Below are the code and all the weights of a small trained network. Each question names an input and a target symbol and asks about switching units off, where a switched-off unit gives its printed mean instead of its output.

import numpy as np


def w(rows, s, z=0):
    codes = np.array(rows[::2]) - 128.0
    scale = np.full(codes.shape[1], s)
    scale[-1] = z or s
    return codes * scale


def f(y):
    return y / 2 * (1 + np.tanh(0.7978845608 * (y + 0.044715 * y**3)))


def softmax(a):
    e = np.exp(a - a.max(-1, keepdims=True))
    return e / e.sum(-1, keepdims=True)


def log_softmax(a):
    a = a - a.max(-1, keepdims=True)
    return a - np.log(np.exp(a).sum(-1, keepdims=True))


def net(x, mask):
    ids = ['Παβεζηθμξτ'.index(c) for c in x.split()]
    T = len(ids)
    res = E[ids] + P[:T]
    r = res
    for j in range(2):
        rows = slice(3 * j, 3 * j + 3)
        q, k, v = (r @ M[0][rows].T for M in (Q, K, V))
        z = softmax(np.where(np.tri(T) > 0, q @ k.T / 3**0.5, -1e9)) @ v
        o = O[0][rows]
        res = res + np.where(mask[j], z, o[:, -1]) @ o[:, :-1]
    y = f(res @ A[0][:, :-1].T + A[0][:, -1])
    res = res + np.where(mask[2:10], y, B[0][:, -1]) @ B[0][:, :-1]
    return log_softmax(res[-1] @ U[:, :-1].T + U[:, -1])


Q, K, V, O, A, B = {}, {}, {}, {}, {}, {}
E = w([
[166,89,162,150,152],'Π',
[184,119,162,89,140],'α',
[144,145,164,129,147],'β',
[121,202,176,106,142],'ε',
[107,126,175,135,126],'ζ',
[132,66,167,161,125],'η',
[118,147,194,61,107],'θ',
[146,71,174,93,103],'μ',
[248,172,109,146,2],'ξ',
[160,170,137,242,164],'τ',
],0.0076)
P = w([
[99,140,71,61,228],'0',
[236,113,231,66,166],'1',
[254,93,244,89,157],'2',
[217,67,228,118,147],'3',
[196,70,232,145,146],'4',
[194,80,240,141,127],'5',
[166,95,245,146,117],'6',
[142,120,240,161,117],'7',
[131,128,240,170,99],'8',
[114,165,244,161,90],'9',
[95,171,231,176,75],'10',
[76,189,219,196,61],'11',
[65,201,209,191,43],'12',
[61,203,213,177,35],'13',
],0.0044)
Q[0] = w([
[146,125,229,142,131],'head 1',
[201,154,198,108,116],'head 1',
[193,81,163,88,133],'head 1',
[120,170,192,180,24],'head 2',
[53,86,151,144,169],'head 2',
[59,147,5,116,145],'head 2',
],0.021)
K[0] = w([
[138,170,112,161,36],'head 1',
[111,185,105,226,76],'head 1',
[74,100,193,189,90],'head 1',
[140,128,9,6,160],'head 2',
[150,43,170,124,161],'head 2',
[253,128,253,110,78],'head 2',
],0.016)
V[0] = w([
[162,144,149,138,99],'head 1',
[165,148,42,92,5],'head 1',
[168,181,71,188,147],'head 1',
[112,26,155,74,80],'head 2',
[152,29,120,227,172],'head 2',
[251,97,106,68,149],'head 2',
],0.026)
O[0] = w([
[99,85,93,127,157,254],'head 1',
[166,4,144,160,49,123],'head 1',
[151,128,83,225,131,126],'head 1',
[255,152,142,114,139,135],'head 2',
[131,231,117,125,27,98],'head 2',
[181,93,10,74,96,205],'head 2',
],0.019,0.0075)
A[0] = w([
[135,238,178,127,99,25],'neuron 1',
[122,101,83,128,193,4],'neuron 2',
[114,2,159,102,47,210],'neuron 3',
[210,161,79,92,102,108],'neuron 4',
[158,88,66,219,98,133],'neuron 5',
[57,87,236,166,166,87],'neuron 6',
[203,195,220,128,195,50],'neuron 7',
[127,225,200,193,31,153],'neuron 8',
],0.0085,0.0029)
B[0] = w([
[68,161,169,180,14,165],'neuron 1',
[81,81,115,108,92,165],'neuron 2',
[162,181,169,21,118,254],'neuron 3',
[200,125,61,139,110,192],'neuron 4',
[56,132,148,249,150,213],'neuron 5',
[182,148,56,214,108,181],'neuron 6',
[220,98,217,160,186,167],'neuron 7',
[94,6,167,73,147,151],'neuron 8',
],0.016,0.028)
U = w([
[102,241,66,106,69,131],'Π',
[119,92,45,37,94,145],'α',
[17,253,133,30,242,208],'β',
[101,69,79,228,119,167],'ε',
[109,225,168,173,199,204],'ζ',
[148,86,190,144,42,89],'η',
[132,41,159,124,209,53],'θ',
[197,131,99,117,146,105],'μ',
[91,78,107,53,106,148],'ξ',
[15,184,120,136,100,3],'τ',
],0.0039,0.0053)

Each question gives the input, a string of symbols that net reads in full, and the target symbol t.
The units are the heads (3 rows each of Q, K, V and O) and the neurons (one row each of A and B). Each row of codes is followed by its name. A weight is (code - 128) times the scale printed after its matrix; where a second scale follows, it is the last column's (O, A, B and U).
mask holds one flag per unit, heads first, then neurons. A switched-off unit (its flag False) gives its mean, the last column of its rows in O or B, instead of its output. The means were averaged over made-up inputs and are rounded, as every weight is.
A unit's drop is (log p(t) with every unit on - log p(t) with that unit switched off) / (log p(t) with every unit on - log p(t) with every unit switched off).
unit that matters most: the unit with the biggest drop
k most important neurons: the k neurons with the biggest drops, biggest first
heads that matter: for each layer, one digit per head in row order, 1 if its drop is at least 0.15 and else 0, layers parted by /
drop when u is switched off: that unit's drop, to one decimal
input θ ξ α, target η: unit that matters most => neuron 3
input α Π μ, target α: heads that matter => 01
input ε μ Π β, target ε: heads that matter => 11
input β ζ ζ ε η ζ, target β: heads that matter => 10
input α μ μ μ Π Π β, target α: heads that matter => 01
input θ α Π Π, target θ: heads that matter => 11
input Π μ τ ε ζ ξ ξ ε μ Π Π β, target Π: 2 most important neurons => (neuron 3; neuron 7)
input ε θ τ θ, target ε: 2 most important neurons => (neuron 3; neuron 6)
input α Π ζ ζ μ τ, target α: heads that matter => 11
input α η ξ ε α ε β ζ Π Π τ, target ε: heads that matter => 11
input η θ β Π θ μ τ ε α ε ε η ε, target η: 3 most important neurons => (neuron 1; neuron 8; neuron 7)
input μ β Π ζ ε α ε β, target μ: 3 most important neurons => (neuron 5; neuron 7; neuron 4)
input ε μ ε β μ β τ ε τ ζ β Π, target ε: 2 most important neurons => (neuron 3; neuron 6)
input θ ε μ ζ α, target θ: 2 most important neurons => (neuron 7; neuron 3)
input α β θ Π, target α: unit that matters most => head 2
input μ β ξ τ Π, target ε: 2 most important neurons => (neuron 5; neuron 3)
input ε ε ζ ε, target ε: 2 most important neurons => (neuron 3; neuron 6)
input α α ε, target α: heads that matter => 01
input μ ζ Π Π η α ζ ε ζ τ, target μ: 2 most important neurons => (neuron 5; neuron 7)
input Π Π Π ε ζ τ ε α β τ ε ε Π β, target Π: most important neuron => (neuron 5)
input μ Π τ ξ θ ε α ε μ μ Π μ, target α: 3 most important neurons => (neuron 7; neuron 5; neuron 6)
input τ β μ ζ μ τ η ζ α, target τ: 2 most important neurons => (neuron 1; neuron 3)
input ζ η Π μ ζ α η Π μ Π β ε α, target ζ: 2 most important neurons => (neuron 3; neuron 7)
input η Π μ ε τ θ η β ζ, target η: 4 most important neurons => (neuron 1; neuron 8; neuron 7; neuron 5)
input τ η μ τ μ ξ τ Π α α η ζ β θ, target ξ: 2 most important neurons => (neuron 8; neuron 5)
input β η θ β θ α θ, target β: heads that matter => 10
input θ Π ζ ε, target θ: heads that matter => 11
input ζ α θ, target ζ: unit that matters most => head 1
input ξ Π μ ξ μ, target ξ: drop when neuron 2 is switched off => 0.2
input Π Π β μ η, target Π: drop when neuron 8 is switched off => 0.0
